Where the symbols take the objects:
from | % * § + ! ~
w937 | w132 w540 w39 w555 w276 w631
w154 | w360 w36 w254 w867 w851 w581
w454 | w509 w847 w430 w577 w221 w501
w363 | w430 w32 w538 w789 w206 w762
w540 | w254 w368 w555 w243 w937 w830
w36 | w643 w206 w867 w939 w154 w557
w643 | w472 w416 w154 w36 w360 w731
w360 | w920 w643 w851 w154 w830 w30
w538 | w206 w789 w30 w731 w939 w535
w557 | w731 w434 w920 w472 w581 w206
w847 | w388 w276 w577 w134 w454 w838
w509 | w843 w388 w221 w454 w762 w622
w966 | w555 w960 w838 w848 w311 w132
w434 | w657 w762 w472 w535 w557 w363
w254 | w851 w867 w937 w540 w132 w319
w501 | w622 w838 w9 w843 w380 w847
w622 | w134 w311 w380 w501 w32 w388
w32 | w577 w622 w789 w380 w363 w509
w472 | w557 w535 w360 w643 w920 w538
w731 | w538 w657 w581 w557 w30 w416
w789 | w363 w380 w731 w657 w538 w221
w939 | w36 w538 w368 w30 w867 w472
w388 | w511 w438 w454 w847 w509 w311
w39 | w276 w555 w622 w311 w134 w120
w511 | w838 w120 w509 w388 w843 w39
w762 | w9 w509 w535 w221 w434 w32
w380 | w32 w501 w657 w9 w789 w454
w47 | w368 w581 w960 w319 w243 w154
w631 | w960 w830 w120 w681 w848 w540
w311 | w39 w966 w501 w838 w622 w438
w581 | w30 w557 w319 w920 w47 w36
w960 | w243 w319 w848 w631 w966 w254
w851 | w830 w154 w132 w254 w681 w47
w830 | w319 w360 w681 w851 w631 w368
w30 | w939 w731 w47 w581 w368 w643
w920 | w581 w472 w830 w360 w319 w939
w134 | w847 w39 w32 w622 w577 w511
w243 | w540 w47 w966 w960 w555 w851
w430 | w221 w577 w206 w363 w416 w9
w319 | w47 w920 w631 w830 w960 w867
w416 | w535 w430 w36 w206 w643 w657
w657 | w789 w9 w557 w434 w731 w430
w221 | w762 w454 w416 w430 w535 w380
w838 | w311 w848 w843 w511 w501 w276
w843 | w501 w511 w762 w509 w9 w134
w276 | w438 w937 w134 w39 w847 w848
w132 | w681 w254 w276 w937 w438 w960
w848 | w966 w631 w511 w120 w838 w937
w555 | w937 w243 w311 w966 w39 w681
w681 | w631 w851 w438 w132 w120 w243
w120 | w848 w681 w388 w438 w511 w555
w535 | w434 w221 w643 w416 w472 w789
w867 | w154 w939 w540 w368 w254 w920
w438 | w120 w132 w847 w276 w388 w966
w368 | w867 w30 w243 w47 w540 w360
w577 | w454 w134 w363 w32 w430 w843
w9 | w380 w843 w434 w762 w657 w577
w206 | w416 w363 w939 w538 w36 w434

The rows follow the links: the fewer symbols apart two objects are, the more alike their rows tend to be.

Each row is also shifted at random along 4 hidden directions that mean nothing.

One row for each object, in no order:
Each row is one object's numbers.
v1: -2 -12 25 21 28 35 5 37 10 82 -15 -39 15 -35 -3 29 5 19 -30 -36 51 -30 -57 -51 47 -38 115 21 -40 18 -36 -22 -8 -33
v2: -66 -19 48 -9 -19 6 36 13 3 44 -2 -9 14 -6 5 -12 -12 -1 -35 -11 6 -32 -20 -13 28 -16 16 -2 -40 9 -15 -3 4 -27
v3: -61 -14 6 5 3 -16 -9 -10 -51 15 -10 -15 -6 -20 -24 17 -10 9 4 -6 31 8 -8 -25 21 -14 20 -3 7 -10 -1 -7 -20 4
v4: 22 17 -34 -37 -57 12 13 -21 -1 -33 29 16 -37 5 2 -2 -22 5 9 2 -7 -2 23 -3 -11 4 -12 -17 17 -24 17 -2 -8 11
v5: 15 -5 -6 50 82 39 80 -16 24 -17 22 35 -20 16 22 -36 72 13 -25 52 -25 -67 24 -6 3 -40 22 -10 -15 -16 12 24 8 -44
v6: 13 2 -33 -29 -44 -13 32 -10 -21 -51 2 30 -26 14 -9 -8 -10 -6 -1 40 -16 6 57 3 -4 7 -76 -25 28 -28 31 10 -14 19
v7: -28 -8 42 15 22 -12 -10 8 20 17 -9 -3 36 12 12 -19 8 -10 -5 -7 -21 0 -18 29 -10 16 -16 10 -21 24 -12 8 23 -9
v8: -41 -9 -25 30 46 16 57 -37 -45 -23 17 18 -44 -9 -12 -5 37 22 -8 41 14 -36 29 -37 20 -48 27 -21 14 -40 18 8 -23 -18
v9: -37 24 18 -32 -56 13 -24 -50 35 -13 57 10 -16 12 26 -30 -33 4 25 -48 -34 -4 -25 36 -46 28 19 -7 -8 4 -9 -2 29 -2
v10: 14 7 -36 22 40 -9 -3 -29 -24 -49 8 19 -24 8 -7 -4 27 2 25 31 -9 11 32 7 -18 -2 -22 -9 35 -21 22 11 -7 14
v11: 28 24 -22 0 3 12 -24 -35 24 -34 36 14 -18 12 16 -12 4 4 31 -11 -24 6 0 24 -37 15 12 -2 16 -4 5 4 15 5
v12: 85 19 -50 3 11 14 -13 0 12 -28 8 6 -19 2 0 15 12 4 18 8 2 12 15 -5 -12 0 12 2 25 -9 11 -1 -5 16
v13: 20 13 -42 20 35 9 -31 -28 -27 -17 12 -5 -30 -17 -14 25 14 16 32 -6 22 13 -2 -21 -6 -15 49 2 30 -18 6 -8 -15 12
v14: -15 -22 18 -6 -10 -18 14 41 -18 30 -42 -12 24 -9 -16 15 -10 -8 -26 10 21 5 0 -17 32 -7 -26 3 -10 6 -5 -3 -13 1
v15: -10 -11 -22 -29 -47 1 35 11 -40 4 -11 -3 -23 -18 -23 23 -22 7 -18 14 33 -8 22 -43 38 -24 -3 -16 7 -25 8 -9 -33 6
v16: -52 -20 36 4 1 14 26 21 -9 60 -11 -22 11 -22 -4 9 -5 10 -34 -16 33 -32 -31 -37 42 -30 53 4 -36 5 -22 -9 -7 -28
v17: 19 11 -37 -10 -10 2 5 -25 -15 -39 16 17 -32 4 -4 -1 1 4 16 16 -8 3 30 -1 -13 -1 -17 -14 27 -24 18 3 -11 14
v18: 39 2 -39 0 2 -1 -22 14 -32 5 -19 -19 -13 -25 -26 44 -8 8 10 -4 43 22 0 -36 21 -13 30 5 24 -11 2 -15 -29 19
v19: -89 -16 41 -1 -8 -8 -1 -7 -26 38 -3 -20 9 -17 -10 2 -16 6 -11 -25 21 -8 -29 -16 21 -12 30 1 -20 5 -17 -8 -3 -11
v20: -9 -7 -17 26 44 -17 -28 -2 -45 0 -23 -15 -3 -19 -25 27 13 5 15 6 32 24 -1 -20 14 -12 18 6 24 -7 2 -5 -21 15
v21: -25 10 -11 14 21 17 34 -53 4 -42 44 31 -34 15 16 -34 27 10 9 19 -31 -31 20 12 -25 -10 4 -18 6 -21 15 14 9 -16
v22: -38 -3 43 -8 -16 8 -2 2 27 33 10 -9 19 2 17 -15 -15 -1 -13 -30 -7 -16 -32 12 -1 6 23 7 -32 18 -20 -3 19 -19
v23: 63 8 10 18 34 -14 -19 22 50 -22 -15 16 37 33 23 -25 25 -25 6 20 -47 18 13 56 -35 37 -64 14 0 29 4 20 30 8
v24: 52 3 12 16 25 16 8 23 51 10 -4 5 23 16 22 -14 21 -7 -13 4 -22 -15 -7 18 -8 7 2 11 -21 21 -7 6 21 -15
v25: -57 -19 0 15 21 2 35 -4 -52 22 -11 -10 -17 -25 -25 15 10 15 -19 14 38 -22 2 -48 41 -41 34 -7 -2 -22 1 -8 -30 -13
v26: 42 17 -20 18 34 17 -2 -22 26 -30 23 18 -13 15 18 -15 27 4 17 8 -25 -7 8 19 -28 3 9 -1 10 -3 8 9 14 -2
v27: -139 -10 45 -67 -116 -50 -26 -33 -42 -4 10 -7 3 -1 -13 -16 -79 -13 13 -36 -8 33 -4 26 -12 38 -70 -19 -1 -1 -2 -7 3 24
v28: -29 -27 44 8 10 -14 58 34 14 13 -31 15 34 20 10 -31 19 -18 -47 39 -26 -26 20 16 18 -2 -69 -6 -30 12 1 20 10 -23
v29: -49 9 42 -19 -34 -10 -21 -30 33 -9 30 9 13 22 25 -40 -19 -10 14 -29 -44 3 -17 53 -44 37 -27 -1 -16 19 -9 6 35 -2
v30: 2 12 -30 12 23 -10 -7 -43 -18 -57 22 22 -26 14 0 -14 20 1 31 24 -23 13 31 21 -31 8 -31 -13 35 -20 22 13 1 14
v31: -67 6 44 -47 -82 13 12 -25 34 15 42 2 -1 9 24 -34 -45 -1 -8 -42 -27 -23 -27 22 -16 17 5 -10 -37 8 -14 -4 26 -18
v32: 68 7 -42 19 39 -3 -60 27 -26 24 -34 -36 1 -32 -30 64 0 9 22 -20 58 40 -21 -42 20 -11 62 24 28 3 -7 -23 -28 26
v33: -57 -7 47 -35 -62 -1 -3 8 15 43 4 -18 17 -7 5 -5 -42 -2 -17 -42 4 -7 -35 1 10 9 16 2 -35 16 -23 -11 8 -12
v34: 27 14 -13 29 47 14 -3 -28 27 -32 27 20 -9 18 19 -22 34 3 19 10 -32 -9 7 25 -33 4 9 1 8 0 7 13 18 -6
v35: 19 13 8 37 63 23 -21 -18 40 0 22 3 6 9 24 -15 35 6 15 -13 -21 -13 -25 23 -28 3 46 14 -10 18 -10 6 26 -17
v36: 21 -13 27 59 93 26 33 26 34 35 -12 -2 26 4 19 -14 58 4 -31 18 -4 -42 -19 -8 16 -31 46 15 -35 18 -17 11 12 -40
v37: -42 -10 10 56 92 -39 -73 -18 -48 3 -27 -23 20 -16 -23 20 28 0 36 -8 22 45 -23 8 -9 2 18 21 26 13 -7 -1 -5 20
v38: 18 -33 15 -31 -54 -9 82 83 -5 33 -62 1 26 1 -14 9 -16 -18 -70 44 18 -21 36 -33 65 -16 -73 -9 -30 -3 5 3 -23 -10
v39: -7 -1 -26 14 28 -30 -22 -17 -45 -35 -16 4 -9 0 -22 11 11 -2 26 24 5 33 27 3 -8 5 -39 -5 39 -13 19 6 -14 27
v40: 26 -9 -21 5 13 -29 -20 27 -35 -3 -43 -12 10 -10 -27 31 -2 -8 4 18 25 35 18 -14 17 4 -33 6 24 -1 9 -3 -22 26
v41: -45 -16 20 4 8 -46 -33 8 -36 -2 -34 -12 27 -2 -19 7 -9 -15 9 5 5 37 3 14 0 18 -51 6 13 10 1 3 -5 22
v42: 16 -32 20 75 119 -18 22 53 -11 24 -67 -4 46 3 -8 4 67 -11 -32 55 10 -6 10 -7 32 -23 -21 19 -11 18 -3 15 -7 -16
v43: -5 0 -36 42 71 26 9 -28 -40 3 15 -7 -40 -28 -19 25 36 32 10 7 40 -22 -7 -52 23 -51 95 -1 18 -28 2 -7 -26 -13
v44: 41 9 -35 15 30 13 27 -17 3 -39 13 25 -26 13 6 -12 31 4 5 35 -14 -15 32 0 -12 -11 -10 -11 17 -19 19 13 -2 -2
v45: 67 -4 -8 10 17 29 77 28 46 -14 -1 32 -2 25 22 -26 38 -7 -37 52 -30 -47 38 3 9 -12 -32 -9 -17 -6 14 20 9 -27
v46: 13 7 -36 -24 -38 -11 -12 -7 -31 -24 -2 0 -20 -7 -18 22 -23 2 17 4 16 25 22 -13 2 5 -20 -9 30 -18 15 -8 -21 27
v47: 12 -4 -1 8 13 -22 -59 30 -27 29 -39 -35 26 -23 -23 43 -15 -3 15 -24 39 42 -25 -15 15 6 19 20 12 16 -14 -17 -15 23
v48: -70 8 16 4 0 43 46 -65 17 -7 69 21 -40 6 27 -43 14 25 -2 -11 -24 -62 -12 -2 -16 -25 61 -18 -23 -18 -2 7 18 -42
v49: 53 18 -48 -35 -52 1 -53 10 -22 8 -2 -27 -19 -29 -24 55 -45 9 27 -38 47 41 -13 -33 9 4 41 9 29 -8 -3 -29 -24 34
v50: -90 -9 19 23 40 -47 -62 -39 -56 -13 -10 -13 8 -10 -21 3 -1 -2 39 -14 9 43 -13 18 -19 15 -11 6 26 4 -2 1 -2 25
v51: 11 10 34 -21 -34 -30 -61 15 41 1 -9 -6 45 21 18 -14 -29 -25 19 -32 -34 44 -19 59 -38 57 -56 15 -7 39 -11 1 31 22
v52: -9 -5 32 34 51 11 2 1 32 17 6 -1 22 10 21 -23 31 0 -9 -4 -18 -21 -23 20 -10 -1 24 12 -26 21 -15 8 23 -25
v53: 54 16 -37 -12 -19 26 21 -9 15 -21 25 14 -30 3 7 1 2 8 3 7 -6 -15 17 -10 -6 -8 14 -9 10 -17 10 1 -3 -1
v54: -19 30 -18 -82 -132 24 -2 -49 16 -20 67 9 -50 2 11 -10 -70 11 20 -48 -13 -5 -4 5 -26 20 15 -23 2 -22 4 -14 8 10
v55: -40 -16 39 -5 -11 -22 1 22 -3 22 -25 -8 32 1 -4 -6 -12 -12 -18 -2 -2 6 -9 10 11 9 -30 5 -19 16 -10 0 5 -1
v56: 56 9 5 -6 -9 14 8 22 53 0 4 10 16 18 25 -14 4 -9 -8 1 -27 -8 0 23 -15 17 -16 7 -17 17 -3 6 22 -8
v57: 73 10 -2 -23 -36 3 20 28 55 -21 -2 22 16 31 23 -22 -4 -21 -13 18 -42 -2 25 35 -19 27 -68 -2 -9 13 7 12 20 1
v58: -1 -13 34 -30 -55 21 52 47 31 52 -12 -9 20 -3 11 -2 -24 -5 -52 -9 7 -36 -15 -21 36 -11 5 -1 -48 12 -16 -5 1 -28

Some objects, each with its row:
w472 v30
w254 v25
w960 v37
w540 v3
w789 v34
w538 v44
w9 v57
w920 v43
w762 v9
w434 v11
w243 v50
w731 v12
w388 v7
w30 v13
w848 v42
w966 v19
w838 v28
w501 v52
w681 v41

Row, symbols taken left to right, then the row they reach:
v53 ~ ! !: v8
v38 % ! % §: v22
v48 ! !: v17
v24 ! ! *: v45
v1 ~ ~ ~: v47
v29 % ! %: v35
v5 ~ §: v21
v4 * * ~ %: v23
v46 + !: v40
v6 * + ! §: v15
v27 +: v14
v32 ! + ~ *: v18
v39 % ! %: v20
v2 * § !: v36
v33 % ~ !: v58
v56 % ! % §: v54
v10 % §: v49
v26 * *: v31

